Here is a tiny trained network, its code and every weight. The questions are about switching its units off for an input and a class, where a switched-off unit gives its printed mean instead of its output.

import numpy as np


def w(rows, s, z=0):
    codes = np.array(rows[::2]) - 128.0
    scale = np.full(codes.shape[1], s)
    scale[-1] = z or s
    return codes * scale


def norm(h):
    return h / np.sqrt((h * h).mean(-1, keepdims=True) + 1e-5)


def f(y):
    return np.maximum(y, 0)


def log_softmax(a):
    a = a - a.max(-1, keepdims=True)
    return a - np.log(np.exp(a).sum(-1, keepdims=True))


def net(x, mask):
    res = np.array(x, float).reshape(1, 5) / 4 @ E
    u = 0
    for l in range(2):
        y = f(norm(res) @ A[l][:, :-1].T + A[l][:, -1])
        res = res + np.where(mask[u : u + 10], y, B[l][:, -1]) @ B[l][:, :-1]
        u += 10
    return log_softmax(norm(res)[-1] @ U[:, :-1].T + U[:, -1])


A, B = {}, {}
E = w([
[43,98,144,97,182,154,175,213],'x0',
[134,132,200,200,102,8,182,160],'x1',
[130,131,132,133,129,136,123,133],'x2',
[179,99,134,140,230,160,169,94],'x3',
[129,130,129,129,129,131,127,130],'x4',
],0.014)
A[0] = w([
[232,141,121,142,65,139,76,40,209],'L0N0',
[242,144,138,182,96,59,85,91,110],'L0N1',
[153,118,112,178,130,132,117,119,18],'L0N2',
[124,122,189,213,123,50,197,162,1],'L0N3',
[96,131,124,129,113,116,137,152,124],'L0N4',
[82,145,110,103,141,145,110,166,165],'L0N5',
[198,137,129,167,109,133,101,83,152],'L0N6',
[166,131,169,222,110,57,170,147,80],'L0N7',
[94,123,121,97,182,139,135,149,63],'L0N8',
[194,125,116,170,246,137,181,103,161],'L0N9',
],0.013,0.0037)
B[0] = w([
[127,155,148,169,181,86,93,231,249],'L0N0',
[139,114,160,130,85,222,127,84,242],'L0N1',
[129,170,135,85,142,124,133,116,141],'L0N2',
[161,189,73,129,193,51,80,171,240],'L0N3',
[139,121,128,108,89,167,83,137,152],'L0N4',
[68,99,127,77,77,89,183,141,175],'L0N5',
[117,129,16,75,126,3,162,40,199],'L0N6',
[62,106,154,118,80,147,191,65,242],'L0N7',
[94,93,105,153,158,211,117,121,165],'L0N8',
[183,93,220,57,168,177,102,117,238],'L0N9',
],0.018,0.013)
A[1] = w([
[138,148,125,165,199,56,113,118,169],'L1N0',
[58,168,8,235,143,124,147,126,87],'L1N1',
[145,126,114,113,251,130,141,135,163],'L1N2',
[169,140,133,97,171,78,60,224,171],'L1N3',
[141,151,171,153,57,180,138,42,135],'L1N4',
[112,159,52,189,137,105,130,214,1],'L1N5',
[54,161,171,128,167,130,175,145,148],'L1N6',
[202,107,179,127,171,141,172,74,84],'L1N7',
[108,152,96,154,99,79,135,160,113],'L1N8',
[145,112,53,149,166,165,135,148,85],'L1N9',
],0.019,0.0036)
B[1] = w([
[148,82,131,42,141,128,104,163,233],'L1N0',
[67,156,137,212,56,198,118,168,188],'L1N1',
[223,118,134,179,96,134,128,105,249],'L1N2',
[167,178,110,162,107,75,92,125,249],'L1N3',
[139,123,206,111,123,172,185,75,180],'L1N4',
[5,158,96,134,225,121,181,123,183],'L1N5',
[184,145,109,129,125,101,92,108,195],'L1N6',
[20,152,63,129,110,78,143,166,236],'L1N7',
[136,120,118,186,190,179,138,124,205],'L1N8',
[97,119,177,122,129,79,154,154,147],'L1N9',
],0.025,0.014)
U = w([
[53,193,67,209,165,118,100,179,254],'0',
[245,139,106,120,169,34,89,125,217],'1',
[88,154,193,198,96,209,179,70,42],'2',
[101,117,171,41,129,72,204,47,63],'3',
[23,73,74,77,69,187,117,181,17],'4',
[188,2,138,78,171,217,149,132,52],'5',
],0.016,0.0023)

Each question gives the input, the list of numbers given to net, and the class t.
The units are the neurons (one row each of A and B). Each row of codes is followed by its name. A weight is (code - 128) times the scale printed after its matrix; where a second scale follows, it is the last column's (A, B and U).
mask holds one flag per neuron, layer by layer. A switched-off neuron (its flag False) gives its mean, the last column of its row in B, instead of its output. The means were averaged over made-up inputs and are rounded, as every weight is.
A unit's drop is (log p(t) with every unit on - log p(t) with that unit switched off) / (log p(t) with every unit on - log p(t) with every unit switched off).
The circuit of an input: a set's keep is (log p(t) with only the set's units on - log p(t) with every unit switched off) / (log p(t) with every unit on - log p(t) with every unit switched off). Starting from the 12 units with the biggest drops (on a tie, the unit counted first), units are removed one at a time, each time the one whose removal leaves the highest keep (on an exact tie, the one counted first), for as long as the keep stays at least 0.8.
circuit, biggest first: the units of the circuit, biggest drop first
top k neurons: the k neurons with the biggest drops, biggest first
top k neurons in layer l: the k neurons of layer l with the biggest drops, biggest first
input [1,-8,8,-4,-8], class 4: circuit, biggest first	[L0N3]
input [1,1,6,5,6], class 1: top 3 neurons	[L0N1, L0N7, L1N2]
input [2,-6,-6,-5,3], class 4: top 3 neurons	[L0N0, L0N3, L0N1]
input [-2,6,-6,4,0], class 3: top 2 neurons	[L0N7, L0N1]
input [-8,-4,-6,-2,1], class 0: top 4 neurons	[L0N0, L0N9, L1N5, L1N1]
input [-3,1,-5,0,6], class 2: top 2 neurons	[L0N1, L0N9]
input [1,-6,-1,6,4], class 5: top 4 neurons in layer 0	[L0N3, L0N0, L0N8, L0N7]
input [-7,3,3,0,-7], class 2: top 4 neurons	[L0N1, L0N9, L0N7, L0N0]
input [0,5,-3,-5,-1], class 2: top 3 neurons in layer 0	[L0N7, L0N0, L0N9]
input [3,-4,1,-8,8], class 4: top 3 neurons	[L0N0, L0N3, L0N1]
input [3,-8,-4,2,-1], class 5: top 4 neurons	[L0N3, L0N0, L1N7, L1N3]
input [5,-8,3,0,7], class 4: top 3 neurons	[L0N9, L0N0, L0N3]
input [-5,5,3,-2,1], class 2: top 3 neurons	[L0N7, L0N1, L0N9]
input [1,-2,7,-1,-6], class 4: top 4 neurons	[L0N0, L0N3, L0N1, L0N7]
input [-1,6,1,-8,0], class 2: top 3 neurons in layer 0	[L0N0, L0N7, L0N9]
input [-6,2,-1,-2,-7], class 2: circuit, biggest first	[L0N1]
input [-2,4,8,-6,3], class 2: top 2 neurons in layer 0	[L0N7, L0N1]
input [-4,6,-6,2,-1], class 3: top 3 neurons in layer 0	[L0N7, L0N1, L0N3]
input [6,-1,7,-3,-4], class 4: top 2 neurons	[L0N0, L0N3]
input [-7,-3,7,0,-1], class 0: top 3 neurons in layer 0	[L0N0, L0N9, L0N6]
input [-6,-7,-7,0,-6], class 0: top 2 neurons in layer 0	[L0N9, L0N0]
input [-4,2,-1,7,-1], class 3: top 3 neurons	[L0N1, L1N7, L0N3]
input [-5,3,-1,8,3], class 3: top 2 neurons in layer 0	[L0N1, L0N7]
input [1,-4,-2,7,3], class 5: top 3 neurons	[L0N3, L0N0, L0N9]
input [1,-5,8,-4,5], class 4: top 3 neurons in layer 0	[L0N0, L0N3, L0N1]
input [3,1,-3,6,6], class 1: top 2 neurons in layer 1	[L1N2, L1N7]
input [-1,-8,-3,1,6], class 1: top 2 neurons in layer 0	[L0N1, L0N7]
input [5,-3,-5,6,-6], class 5: top 3 neurons in layer 0	[L0N3, L0N0, L0N8]
input [1,-1,0,0,3], class 4: top 2 neurons in layer 0	[L0N0, L0N3]
